Below are the code and all the weights of a small trained network. Each question names an input and a target symbol and asks about switching units off, where a switched-off unit gives its printed mean instead of its output.

import numpy as np


def w(rows, s, z=0):
    codes = np.array(rows[::2]) - 128.0
    scale = np.full(codes.shape[1], s)
    scale[-1] = z or s
    return codes * scale


def f(y):
    return np.maximum(y, 0)


def softmax(a):
    e = np.exp(a - a.max(-1, keepdims=True))
    return e / e.sum(-1, keepdims=True)


def log_softmax(a):
    a = a - a.max(-1, keepdims=True)
    return a - np.log(np.exp(a).sum(-1, keepdims=True))


def net(x, mask):
    ids = ['αδεζηθλξπσφψω'.index(c) for c in x.split()]
    T = len(ids)
    res = E[ids] + P[:T]
    r = res
    for j in range(2):
        rows = slice(3 * j, 3 * j + 3)
        q, k, v = (r @ M[0][rows].T for M in (Q, K, V))
        z = softmax(np.where(np.tri(T) > 0, q @ k.T / 3**0.5, -1e9)) @ v
        o = O[0][rows]
        res = res + np.where(mask[j], z, o[:, -1]) @ o[:, :-1]
    y = f(res @ A[0][:, :-1].T + A[0][:, -1])
    res = res + np.where(mask[2:6], y, B[0][:, -1]) @ B[0][:, :-1]
    return log_softmax(res[-1] @ U[:, :-1].T + U[:, -1])


Q, K, V, O, A, B = {}, {}, {}, {}, {}, {}
E = w([
[113,112,150,98,81,143],'α',
[84,168,175,242,152,72],'δ',
[167,116,100,143,67,125],'ε',
[148,184,47,35,180,106],'ζ',
[7,93,36,149,174,129],'η',
[153,129,102,171,170,224],'θ',
[96,109,166,69,121,150],'λ',
[129,106,137,118,77,143],'ξ',
[176,134,134,2,53,57],'π',
[236,164,189,138,206,152],'σ',
[127,102,148,113,74,150],'φ',
[157,23,196,140,169,103],'ψ',
[90,162,183,232,146,74],'ω',
],0.017)
P = w([
[128,1,108,166,206,16],'0',
[116,93,101,185,157,109],'1',
[113,51,118,155,191,78],'2',
[73,144,159,117,162,169],'3',
[124,121,129,159,129,121],'4',
[156,157,109,161,87,178],'5',
[106,157,154,89,124,161],'6',
[75,187,191,61,139,192],'7',
[149,201,119,123,37,172],'8',
[169,155,125,117,63,198],'9',
[87,198,188,23,112,235],'10',
],0.0098)
Q[0] = w([
[176,166,89,161,154,185],'head 0',
[77,190,185,115,154,204],'head 0',
[128,132,102,72,50,179],'head 0',
[211,187,180,95,175,142],'head 1',
[83,246,115,115,93,233],'head 1',
[54,133,121,113,154,99],'head 1',
],0.013)
K[0] = w([
[76,135,164,128,117,204],'head 0',
[128,207,118,190,69,129],'head 0',
[173,198,141,54,107,163],'head 0',
[183,159,148,104,88,163],'head 1',
[74,255,76,147,68,172],'head 1',
[161,95,74,159,120,108],'head 1',
],0.013)
V[0] = w([
[57,122,141,85,22,122],'head 0',
[212,152,47,179,62,54],'head 0',
[137,80,148,235,93,170],'head 0',
[57,103,97,116,189,133],'head 1',
[101,214,176,133,213,68],'head 1',
[120,123,210,2,132,221],'head 1',
],0.0075)
O[0] = w([
[113,144,140,114,178,2,92],'head 0',
[136,212,144,182,79,130,122],'head 0',
[147,111,48,121,2,89,193],'head 0',
[151,109,226,58,131,102,251],'head 1',
[127,115,135,73,240,164,126],'head 1',
[142,24,117,168,130,107,43],'head 1',
],0.009,0.0026)
A[0] = w([
[86,148,192,254,154,81,82],'neuron 0',
[196,125,166,123,126,135,121],'neuron 1',
[16,123,135,127,117,136,252],'neuron 2',
[117,67,117,198,148,145,129],'neuron 3',
],0.0096,0.0041)
B[0] = w([
[1,141,163,77,130,141,177],'neuron 0',
[165,157,200,115,187,72,178],'neuron 1',
[250,104,67,217,143,81,253],'neuron 2',
[20,106,238,87,95,176,174],'neuron 3',
],0.0077,0.0061)
U = w([
[201,141,165,210,195,177,61],'α',
[89,94,87,131,112,254,127],'δ',
[152,103,113,154,107,89,143],'ε',
[139,91,119,155,111,98,82],'ζ',
[81,21,157,105,116,117,107],'η',
[145,162,115,87,125,153,96],'θ',
[138,53,43,214,190,82,241],'λ',
[140,112,102,117,112,151,86],'ξ',
[128,110,114,109,117,139,103],'π',
[170,165,195,16,86,84,2],'σ',
[105,186,69,18,150,173,146],'φ',
[11,166,149,183,175,120,172],'ψ',
[139,204,140,194,90,127,191],'ω',
],0.0084,0.004)

Each question gives the input, a string of symbols that net reads in full, and the target symbol t.
The units are the heads (3 rows each of Q, K, V and O) and the neurons (one row each of A and B). Each row of codes is followed by its name. A weight is (code - 128) times the scale printed after its matrix; where a second scale follows, it is the last column's (O, A, B and U).
mask holds one flag per unit, heads first, then neurons. A switched-off unit (its flag False) gives its mean, the last column of its rows in O or B, instead of its output. The means were averaged over made-up inputs and are rounded, as every weight is.
A unit's drop is (log p(t) with every unit on - log p(t) with that unit switched off) / (log p(t) with every unit on - log p(t) with every unit switched off).
The circuit of an input: a set's keep is (log p(t) with only the set's units on - log p(t) with every unit switched off) / (log p(t) with every unit on - log p(t) with every unit switched off). Starting from all 6 units, units are removed one at a time, each time the one whose removal leaves the highest keep (on an exact tie, the one counted first), for as long as the keep stays at least 0.8.
circuit, biggest first: the units of the circuit, biggest drop first
most important unit: the unit with the biggest drop
top k neurons: the k neurons with the biggest drops, biggest first
drop when u is switched off: that unit's drop, to one decimal
input ξ ψ ξ π ξ ε ε η, target λ: most important unit -> neuron 2
input ε ζ σ σ λ σ ε λ ψ α, target η: top 2 neurons -> neuron 3; neuron 2
input η σ η η θ θ, target δ: top 2 neurons -> neuron 2; neuron 3
input σ ζ α σ λ ξ, target δ: circuit, biggest first -> head 0; neuron 2
input α σ ω η ξ θ ε δ ξ ψ, target η: circuit, biggest first -> neuron 3; head 1; neuron 2
input φ δ δ π λ ξ ξ ε σ ω φ, target δ: circuit, biggest first -> head 0; head 1
input α ξ ξ σ λ λ λ φ, target η: circuit, biggest first -> head 1; head 0
input ξ θ φ φ σ φ π λ σ ω λ, target δ: circuit, biggest first -> head 0; head 1
input ω φ α ξ θ ω α λ λ φ, target η: top 2 neurons -> neuron 3; neuron 2
input ε α ε, target ω: circuit, biggest first -> head 1; head 0
input θ π δ η σ ζ δ ε ε δ φ, target ω: circuit, biggest first -> head 0; head 1
input θ λ ψ, target η: circuit, biggest first -> neuron 3; head 0
input φ δ η φ ε, target σ: circuit, biggest first -> head 1; neuron 2
input η ε δ η σ α, target σ: top 2 neurons -> neuron 1; neuron 2
input λ θ ξ, target η: circuit, biggest first -> head 1; head 0; neuron 3
input δ η ε, target φ: most important unit -> head 1
input ψ λ ζ π ψ α, target ψ: circuit, biggest first -> head 0; neuron 0
input φ ξ δ ψ ω θ η π ξ ε, target ψ: top 2 neurons -> neuron 0; neuron 2
input σ σ σ η ψ φ, target σ: top 2 neurons -> neuron 1; neuron 2
input η ζ ε, target σ: most important unit -> head 1
input ε α ε θ φ ζ α ξ ψ δ, target ψ: top 2 neurons -> neuron 0; neuron 3
input ξ σ ζ η ε ε ω ξ, target ω: drop when head 1 is switched off -> 0.2
